Here is a tiny trained network, its code and every weight. The questions are about switching its units off for an input and a class, where a switched-off unit gives its printed mean instead of its output.

import numpy as np


def w(rows, s, z=0):
    codes = np.array(rows[::2]) - 128.0
    scale = np.full(codes.shape[1], s)
    scale[-1] = z or s
    return codes * scale


def f(y):
    return np.maximum(y, 0)


def log_softmax(a):
    a = a - a.max(-1, keepdims=True)
    return a - np.log(np.exp(a).sum(-1, keepdims=True))


def net(x, mask):
    res = np.array(x, float).reshape(1, 8) / 4 @ E
    y = f(res @ A[0][:, :-1].T + A[0][:, -1])
    res = res + np.where(mask, y, B[0][:, -1]) @ B[0][:, :-1]
    return log_softmax(res[-1] @ U[:, :-1].T + U[:, -1])


A, B = {}, {}
E = w([
[155,226,102,211,94,100,190,225,140,107,129,184],'x0',
[201,131,163,108,231,97,155,90,28,110,189,209],'x1',
[112,192,128,191,146,124,141,64,84,167,98,181],'x2',
[218,177,185,248,254,147,120,62,179,229,179,83],'x3',
[71,134,58,132,50,95,113,47,157,198,197,173],'x4',
[92,119,173,162,164,103,155,181,104,169,44,79],'x5',
[38,82,102,205,151,7,75,144,20,87,169,80],'x6',
[183,109,129,118,129,50,57,192,166,131,200,53],'x7',
],0.0079)
A[0] = w([
[157,109,151,116,134,137,131,144,83,98,103,97,196],'n0',
[65,124,59,121,129,106,134,46,72,121,137,166,176],'n1',
[150,149,133,98,111,102,102,139,188,118,124,150,84],'n2',
[126,104,115,129,131,143,127,83,113,140,152,194,167],'n3',
[161,154,146,114,64,142,123,128,199,124,174,172,119],'n4',
[104,53,196,103,119,252,156,122,137,144,61,151,124],'n5',
[166,159,140,171,163,164,163,86,169,195,74,143,177],'n6',
[73,113,117,137,116,118,99,155,139,125,187,127,3],'n7',
[53,113,96,146,116,132,112,48,101,121,141,211,146],'n8',
[159,131,121,102,126,152,133,157,186,141,158,152,172],'n9',
[125,137,121,152,104,42,86,179,99,147,145,104,207],'n10',
[172,119,188,88,172,123,77,112,132,122,217,56,142],'n11',
[117,126,82,127,94,81,145,138,180,99,157,151,133],'n12',
[207,53,163,116,122,77,95,111,132,118,212,99,105],'n13',
[182,128,190,191,185,79,170,152,70,117,88,166,161],'n14',
[141,96,72,140,123,120,67,148,134,122,167,112,66],'n15',
[132,141,132,181,151,94,150,185,131,88,85,145,99],'n16',
[59,78,67,151,103,130,78,127,136,118,160,80,137],'n17',
[95,132,122,175,140,72,113,152,67,88,98,92,205],'n18',
[143,159,147,173,128,142,153,62,158,144,126,113,80],'n19',
[97,151,79,122,129,155,167,88,30,126,140,176,100],'n20',
[161,139,163,114,126,80,132,116,137,92,190,95,114],'n21',
[145,100,147,79,186,117,115,125,157,132,202,81,145],'n22',
[149,137,147,131,91,113,173,179,123,140,165,140,44],'n23',
[148,163,170,169,175,153,119,87,152,201,102,122,80],'n24',
[115,76,123,82,128,201,170,153,145,97,76,113,138],'n25',
[166,164,80,117,93,165,152,145,193,88,173,126,118],'n26',
[114,131,188,159,122,92,177,177,53,122,62,156,138],'n27',
[153,112,157,125,166,74,102,155,108,125,156,133,86],'n28',
[90,45,148,100,135,174,182,136,153,89,72,110,110],'n29',
[174,164,107,87,85,108,144,170,214,106,160,126,142],'n30',
[132,128,119,88,109,140,176,165,192,131,154,170,103],'n31',
],0.012,0.0045)
B[0] = w([
[127,133,126,110,175,152,68,152,88,107,82,141,189],'n0',
[106,91,224,70,31,42,106,152,84,151,182,176,233],'n1',
[161,112,115,140,129,128,138,215,131,108,83,79,158],'n2',
[182,146,177,78,108,60,98,150,163,147,136,110,193],'n3',
[145,125,105,157,55,141,127,177,157,145,93,137,199],'n4',
[89,196,206,53,166,163,165,53,107,115,55,123,231],'n5',
[155,254,169,137,150,143,188,119,177,211,148,93,253],'n6',
[81,72,143,109,101,124,163,89,149,110,194,126,163],'n7',
[129,137,187,46,35,21,161,93,109,165,157,189,229],'n8',
[124,150,117,149,103,137,123,191,163,162,73,130,188],'n9',
[86,45,86,210,143,159,176,145,129,147,161,110,214],'n10',
[233,68,64,136,173,55,16,82,117,188,74,81,227],'n11',
[104,70,134,138,100,144,151,160,162,117,133,129,186],'n12',
[192,30,29,141,152,83,68,69,109,222,76,96,213],'n13',
[166,207,35,126,168,157,137,122,90,139,198,217,254],'n14',
[111,49,96,142,87,116,113,79,144,179,133,79,170],'n15',
[129,155,103,185,153,183,149,153,62,100,139,169,192],'n16',
[58,70,138,204,103,122,137,78,186,70,149,92,211],'n17',
[69,87,67,160,151,140,165,119,80,87,249,111,228],'n18',
[149,177,160,188,123,105,182,77,212,190,163,109,192],'n19',
[169,147,191,74,51,73,154,144,60,114,153,198,215],'n20',
[171,107,105,120,99,145,82,116,117,138,117,127,177],'n21',
[222,106,100,94,175,102,77,101,115,157,71,60,203],'n22',
[145,113,116,145,96,143,119,164,120,130,132,150,160],'n23',
[177,192,135,190,172,153,143,62,171,206,178,97,225],'n24',
[95,111,252,72,175,232,109,105,67,82,65,72,212],'n25',
[137,86,122,134,63,173,136,169,220,132,58,189,196],'n26',
[95,180,79,124,167,114,165,163,55,67,178,160,224],'n27',
[148,88,78,142,158,167,72,122,57,152,174,97,184],'n28',
[58,129,178,55,187,165,96,65,97,67,49,92,205],'n29',
[179,74,124,175,80,219,107,197,176,103,40,150,203],'n30',
[151,93,173,107,100,174,165,140,148,74,37,193,190],'n31',
],0.0079,0.015)
U = w([
[151,210,156,184,150,119,173,99,201,186,146,83,5],'0',
[63,140,187,74,163,186,144,83,91,87,68,82,134],'1',
[180,62,80,134,163,70,49,84,126,155,124,68,50],'2',
[146,100,129,157,78,162,148,204,195,97,81,132,233],'3',
[8,66,110,196,98,91,142,110,144,97,175,70,38],'4',
[104,174,81,171,163,124,160,171,56,83,168,159,196],'5',
[107,123,180,79,47,21,148,113,105,141,156,170,84],'6',
],0.011,0.0018)

Each question gives the input, the list of numbers given to net, and the class t.
The units are the neurons (one row each of A and B). Each row of codes is followed by its name. A weight is (code - 128) times the scale printed after its matrix; where a second scale follows, it is the last column's (A, B and U).
mask holds one flag per neuron, in row order. A switched-off neuron (its flag False) gives its mean, the last column of its row in B, instead of its output. The means were averaged over made-up inputs and are rounded, as every weight is.
A unit's drop is (log p(t) with every unit on - log p(t) with that unit switched off) / (log p(t) with every unit on - log p(t) with every unit switched off).
The circuit of an input: a set's keep is (log p(t) with only the set's units on - log p(t) with every unit switched off) / (log p(t) with every unit on - log p(t) with every unit switched off). Starting from the 12 units with the biggest drops (on a tie, the unit counted first), units are removed one at a time, each time the one whose removal leaves the highest keep (on an exact tie, the one counted first), for as long as the keep stays at least 0.8.
units of the circuit, in order: the units of the circuit, biggest drop first
most important unit: the unit with the biggest drop
top k neurons: the k neurons with the biggest drops, biggest first
drop of u: that unit's drop, to one decimal
input [2,0,-1,-6,1,-5,2,5], class 3: units of the circuit, in order	n30
input [1,2,-6,-6,5,4,-8,0], class 3: top 2 neurons	n30, n26
input [7,-6,4,3,-8,2,-2,7], class 5: units of the circuit, in order	n16, n14
input [2,2,-4,-7,5,1,-5,-8], class 1: top 4 neurons	n25, n5, n29, n31
input [7,-5,-5,3,-8,6,-1,-5], class 1: top 3 neurons	n25, n29, n5
input [5,-6,5,1,-7,8,-6,-2], class 1: top 3 neurons	n25, n5, n29
input [5,7,7,6,8,4,3,-6], class 6: top 3 neurons	n1, n8, n20
input [-7,1,-8,-2,0,1,4,-4], class 1: top 2 neurons	n29, n25
input [4,6,-2,-8,4,-6,6,5], class 4: top 3 neurons	n10, n17, n18
input [-7,-2,6,-1,2,3,-2,2], class 1: top 2 neurons	n20, n5
input [8,-7,5,-3,1,0,2,6], class 4: top 2 neurons	n10, n18
input [-3,-2,-6,-1,5,3,6,-6], class 4: top 2 neurons	n17, n18
input [-3,-8,5,0,-6,1,-6,8], class 1: top 2 neurons	n25, n5
input [-3,-5,2,2,-8,5,2,1], class 1: units of the circuit, in order	n29
input [7,2,-6,-7,0,6,0,-2], class 5: top 2 neurons	n27, n16
input [-7,0,4,6,1,-1,2,-1], class 0: top 2 neurons	n24, n6
input [-3,-2,1,-8,1,-3,-1,5], class 3: top 2 neurons	n30, n18
input [1,-8,8,5,6,-5,4,-1], class 6: drop of n8	1.5
input [-1,1,4,7,5,-6,2,-7], class 6: drop of n1	0.9
input [6,-5,2,3,2,7,2,6], class 4: most important unit	n10
input [8,-4,-1,8,-8,3,2,7], class 5: drop of n18	0.1
input [5,-7,4,-3,6,-4,-5,2], class 3: drop of n24	0.0
